Below are the code and all the weights of a small trained network. Each question names an input and a target symbol and asks about switching units off, where a switched-off unit gives its printed mean instead of its output.

import numpy as np


def w(rows, s, z=0):
    codes = np.array(rows[::2]) - 128.0
    scale = np.full(codes.shape[1], s)
    scale[-1] = z or s
    return codes * scale


def norm(h):
    return h / np.sqrt((h * h).mean(-1, keepdims=True) + 1e-5)


def f(y):
    return np.maximum(y, 0)


def softmax(a):
    e = np.exp(a - a.max(-1, keepdims=True))
    return e / e.sum(-1, keepdims=True)


def log_softmax(a):
    a = a - a.max(-1, keepdims=True)
    return a - np.log(np.exp(a).sum(-1, keepdims=True))


def net(x, mask):
    ids = ['αβγεζθλμξσφψ'.index(c) for c in x.split()]
    T = len(ids)
    res = E[ids] + P[:T]
    u = 0
    for l in range(3):
        q, k, v = (norm(res) @ M[l].T for M in (Q, K, V))
        z = softmax(np.where(np.tri(T) > 0, q @ k.T / 2**0.5, -1e9)) @ v
        res = res + np.where(mask[u], z, O[l][:, -1]) @ O[l][:, :-1]
        u += 1
        y = f(norm(res) @ A[l][:, :-1].T + A[l][:, -1])
        res = res + np.where(mask[u : u + 12], y, B[l][:, -1]) @ B[l][:, :-1]
        u += 12
    return log_softmax(norm(res)[-1] @ U[:, :-1].T + U[:, -1])


Q, K, V, O, A, B = {}, {}, {}, {}, {}, {}
E = w([
[133,44,199,221],'α',
[240,52,100,24],'β',
[40,85,57,201],'γ',
[163,161,112,59],'ε',
[71,78,191,218],'ζ',
[179,188,232,120],'θ',
[137,148,74,128],'λ',
[224,108,39,84],'μ',
[243,115,76,109],'ξ',
[123,207,219,166],'σ',
[190,120,80,35],'φ',
[251,52,140,74],'ψ',
],0.011)
P = w([
[221,241,182,143],'0',
[57,142,89,48],'1',
[132,71,126,87],'2',
[181,189,196,238],'3',
[61,174,73,47],'4',
[133,79,126,88],'5',
[205,152,176,250],'6',
[58,188,61,53],'7',
[133,83,124,88],'8',
[254,124,110,239],'9',
[49,198,59,63],'10',
[135,84,121,88],'11',
[247,122,84,248],'12',
[47,200,55,69],'13',
],0.007)
Q[0] = w([
[189,74,122,47],'L0H0',
[106,1,107,189],'L0H0',
],0.006)
K[0] = w([
[255,106,73,23],'L0H0',
[27,1,70,119],'L0H0',
],0.0052)
V[0] = w([
[151,106,5,178],'L0H0',
[121,159,121,144],'L0H0',
],0.0029)
O[0] = w([
[125,31,117,108,252],'L0H0',
[255,151,181,29,123],'L0H0',
],0.0045,0.0016)
A[0] = w([
[130,129,171,192,94],'L0N0',
[191,46,56,93,85],'L0N1',
[72,142,158,158,130],'L0N2',
[224,141,128,119,118],'L0N3',
[1,130,145,118,112],'L0N4',
[213,98,192,202,90],'L0N5',
[60,205,172,60,87],'L0N6',
[39,75,172,141,108],'L0N7',
[90,104,90,25,92],'L0N8',
[147,132,202,168,47],'L0N9',
[76,62,120,116,6],'L0N10',
[53,168,133,59,84],'L0N11',
],0.0088,0.015)
B[0] = w([
[176,155,91,94,145],'L0N0',
[161,136,78,134,254],'L0N1',
[145,96,124,108,183],'L0N2',
[161,93,106,178,250],'L0N3',
[119,125,87,185,200],'L0N4',
[126,206,42,115,183],'L0N5',
[126,50,195,126,145],'L0N6',
[153,95,73,169,181],'L0N7',
[177,150,73,93,188],'L0N8',
[105,9,232,222,129],'L0N9',
[47,85,32,235,128],'L0N10',
[130,39,194,215,139],'L0N11',
],0.013,0.0039)
Q[1] = w([
[252,204,32,39],'L1H0',
[23,192,254,178],'L1H0',
],0.0067)
K[1] = w([
[102,80,167,154],'L1H0',
[213,146,189,2],'L1H0',
],0.0097)
V[1] = w([
[156,152,133,75],'L1H0',
[4,123,111,206],'L1H0',
],0.0043)
O[1] = w([
[235,247,252,84,29],'L1H0',
[152,11,54,134,255],'L1H0',
],0.0027,0.0026)
A[1] = w([
[113,176,145,117,2],'L1N0',
[11,192,113,157,124],'L1N1',
[112,68,143,55,110],'L1N2',
[61,80,157,162,72],'L1N3',
[125,167,128,172,101],'L1N4',
[188,195,100,156,126],'L1N5',
[121,73,103,98,102],'L1N6',
[104,106,187,26,104],'L1N7',
[59,146,103,153,116],'L1N8',
[139,38,150,98,128],'L1N9',
[120,131,66,104,121],'L1N10',
[176,153,204,184,128],'L1N11',
],0.013,0.016)
B[1] = w([
[252,118,139,210,128],'L1N0',
[188,148,124,99,167],'L1N1',
[208,138,104,146,139],'L1N2',
[23,177,109,114,132],'L1N3',
[216,192,172,196,136],'L1N4',
[131,122,137,185,253],'L1N5',
[148,165,169,144,166],'L1N6',
[170,153,187,98,138],'L1N7',
[166,142,99,95,175],'L1N8',
[164,142,165,127,173],'L1N9',
[102,159,138,106,242],'L1N10',
[59,128,89,167,161],'L1N11',
],0.015,0.006)
Q[2] = w([
[148,207,230,153],'L2H0',
[131,216,255,145],'L2H0',
],0.0092)
K[2] = w([
[117,194,214,46],'L2H0',
[96,186,254,100],'L2H0',
],0.0083)
V[2] = w([
[86,82,82,34],'L2H0',
[107,110,255,53],'L2H0',
],0.0043)
O[2] = w([
[115,180,116,172,105],'L2H0',
[194,132,1,160,2],'L2H0',
],0.0087,0.0071)
A[2] = w([
[182,66,209,151,114],'L2N0',
[181,143,155,161,94],'L2N1',
[102,195,148,63,217],'L2N2',
[153,137,80,90,64],'L2N3',
[180,133,94,99,194],'L2N4',
[75,49,111,123,34],'L2N5',
[101,99,155,15,167],'L2N6',
[135,145,107,7,2],'L2N7',
[63,201,133,42,64],'L2N8',
[41,83,156,194,65],'L2N9',
[155,75,230,124,33],'L2N10',
[58,207,115,4,52],'L2N11',
],0.012,0.0056)
B[2] = w([
[24,198,197,145,201],'L2N0',
[189,173,104,139,191],'L2N1',
[84,148,140,36,187],'L2N2',
[122,200,190,194,175],'L2N3',
[49,134,122,120,254],'L2N4',
[194,77,143,233,156],'L2N5',
[197,27,70,234,161],'L2N6',
[28,140,87,45,164],'L2N7',
[216,217,137,218,162],'L2N8',
[176,122,80,50,196],'L2N9',
[138,33,64,76,145],'L2N10',
[66,206,195,254,183],'L2N11',
],0.0095,0.0067)
U = w([
[58,69,172,104,185],'α',
[219,140,144,62,188],'β',
[171,67,54,129,232],'γ',
[76,136,103,105,149],'ε',
[68,37,172,177,138],'ζ',
[13,93,58,192,45],'θ',
[87,138,146,139,109],'λ',
[213,233,14,146,2],'μ',
[167,144,199,250,97],'ξ',
[162,191,145,58,144],'σ',
[125,133,45,38,135],'φ',
[145,94,237,116,192],'ψ',
],0.015,0.0076)

Each question gives the input, a string of symbols that net reads in full, and the target symbol t.
The units are the heads (2 rows each of Q, K, V and O) and the neurons (one row each of A and B). Each row of codes is followed by its name. A weight is (code - 128) times the scale printed after its matrix; where a second scale follows, it is the last column's (O, A, B and U).
mask holds one flag per unit, layer by layer, with each layer's heads first. A switched-off unit (its flag False) gives its mean, the last column of its rows in O or B, instead of its output. The means were averaged over made-up inputs and are rounded, as every weight is.
A unit's drop is (log p(t) with every unit on - log p(t) with that unit switched off) / (log p(t) with every unit on - log p(t) with every unit switched off).
The circuit of an input: a set's keep is (log p(t) with only the set's units on - log p(t) with every unit switched off) / (log p(t) with every unit on - log p(t) with every unit switched off). Starting from the 12 units with the biggest drops (on a tie, the unit counted first), units are removed one at a time, each time the one whose removal leaves the highest keep (on an exact tie, the one counted first), for as long as the keep stays at least 0.8.
circuit, biggest first: the units of the circuit, biggest drop first
most important unit: the unit with the biggest drop
top k neurons: the k neurons with the biggest drops, biggest first
k most important neurons of layer l: the k neurons of layer l with the biggest drops, biggest first
drop of u: that unit's drop, to one decimal
input ψ ψ φ γ μ ψ μ σ γ λ θ μ β, target ξ: circuit, biggest first => (L2N0)
input γ μ γ γ α σ γ γ γ σ, target μ: 2 most important neurons of layer 0 => (L0N5; L0N6)
input λ φ ξ ξ θ α, target α: top 2 neurons => (L0N1; L2N0)
input ψ γ λ μ μ γ ξ λ α β, target ξ: circuit, biggest first => (L2N9; L1N8)
input γ γ ξ γ σ, target α: top 2 neurons => (L0N6; L0N11)
input ξ γ λ μ ξ ψ, target ψ: top 3 neurons => (L2N0; L1N9; L2N10)
input γ μ ξ θ φ γ ψ λ μ ψ γ φ, target φ: top 2 neurons => (L0N8; L2N7)
input β μ μ σ γ ξ γ γ ξ μ, target γ: circuit, biggest first => (L2N11; L0N3)
input β γ ξ γ, target μ: circuit, biggest first => (L2N9; L0N3; L2N4; L2N11)
input μ ψ σ φ ε γ μ λ μ ψ γ α, target α: top 2 neurons => (L2N0; L2N10)
input λ γ β ε γ γ γ γ μ ζ β φ, target φ: top 2 neurons => (L0N8; L0N5)
input ψ α γ γ α ξ, target ξ: top 2 neurons => (L0N1; L2N0)
input μ λ γ, target γ: top 3 neurons => (L0N7; L2N9; L2N5)
input γ μ μ μ θ, target ψ: top 4 neurons => (L0N6; L1N7; L2N0; L2N10)
input λ σ μ ψ μ ζ γ θ, target ψ: 3 most important neurons of layer 2 => (L2N0; L2N10; L2N4)
input α γ φ φ γ θ γ γ σ β ξ ψ γ ε, target β: 3 most important neurons of layer 0 => (L0N6; L0N11; L0N3)
input γ ξ φ ψ θ λ λ σ, target α: top 3 neurons => (L0N6; L0N11; L0N3)
input ξ γ γ γ ψ γ β μ ψ φ, target ξ: 2 most important neurons of layer 2 => (L2N9; L2N0)
input ξ ξ γ ψ α, target ζ: 2 most important neurons of layer 0 => (L0N7; L0N4)
input φ β γ λ σ γ ψ γ ψ ξ ψ φ γ, target γ: most important unit => L2N9
input β ξ ψ, target ψ: most important unit => L2N0
input φ λ γ γ β φ γ ζ, target γ: top 2 neurons => (L0N7; L2N9)
input μ ε λ φ α, target ζ: top 4 neurons => (L2N0; L0N7; L0N2; L0N4)
input λ γ φ γ ψ θ, target θ: top 3 neurons => (L1N11; L0N1; L2N9)
input ε ξ λ γ ξ ξ σ μ ξ ζ φ ξ, target ξ: top 3 neurons => (L2N0; L0N1; L0N3)
input α β γ γ, target μ: 4 most important neurons of layer 2 => (L2N9; L2N4; L2N11; L2N3)
input μ γ σ, target σ: most important unit => L0N3
input μ ψ γ σ λ φ γ ξ ξ σ γ ζ ε, target ξ: drop of L1N5 => 0.4
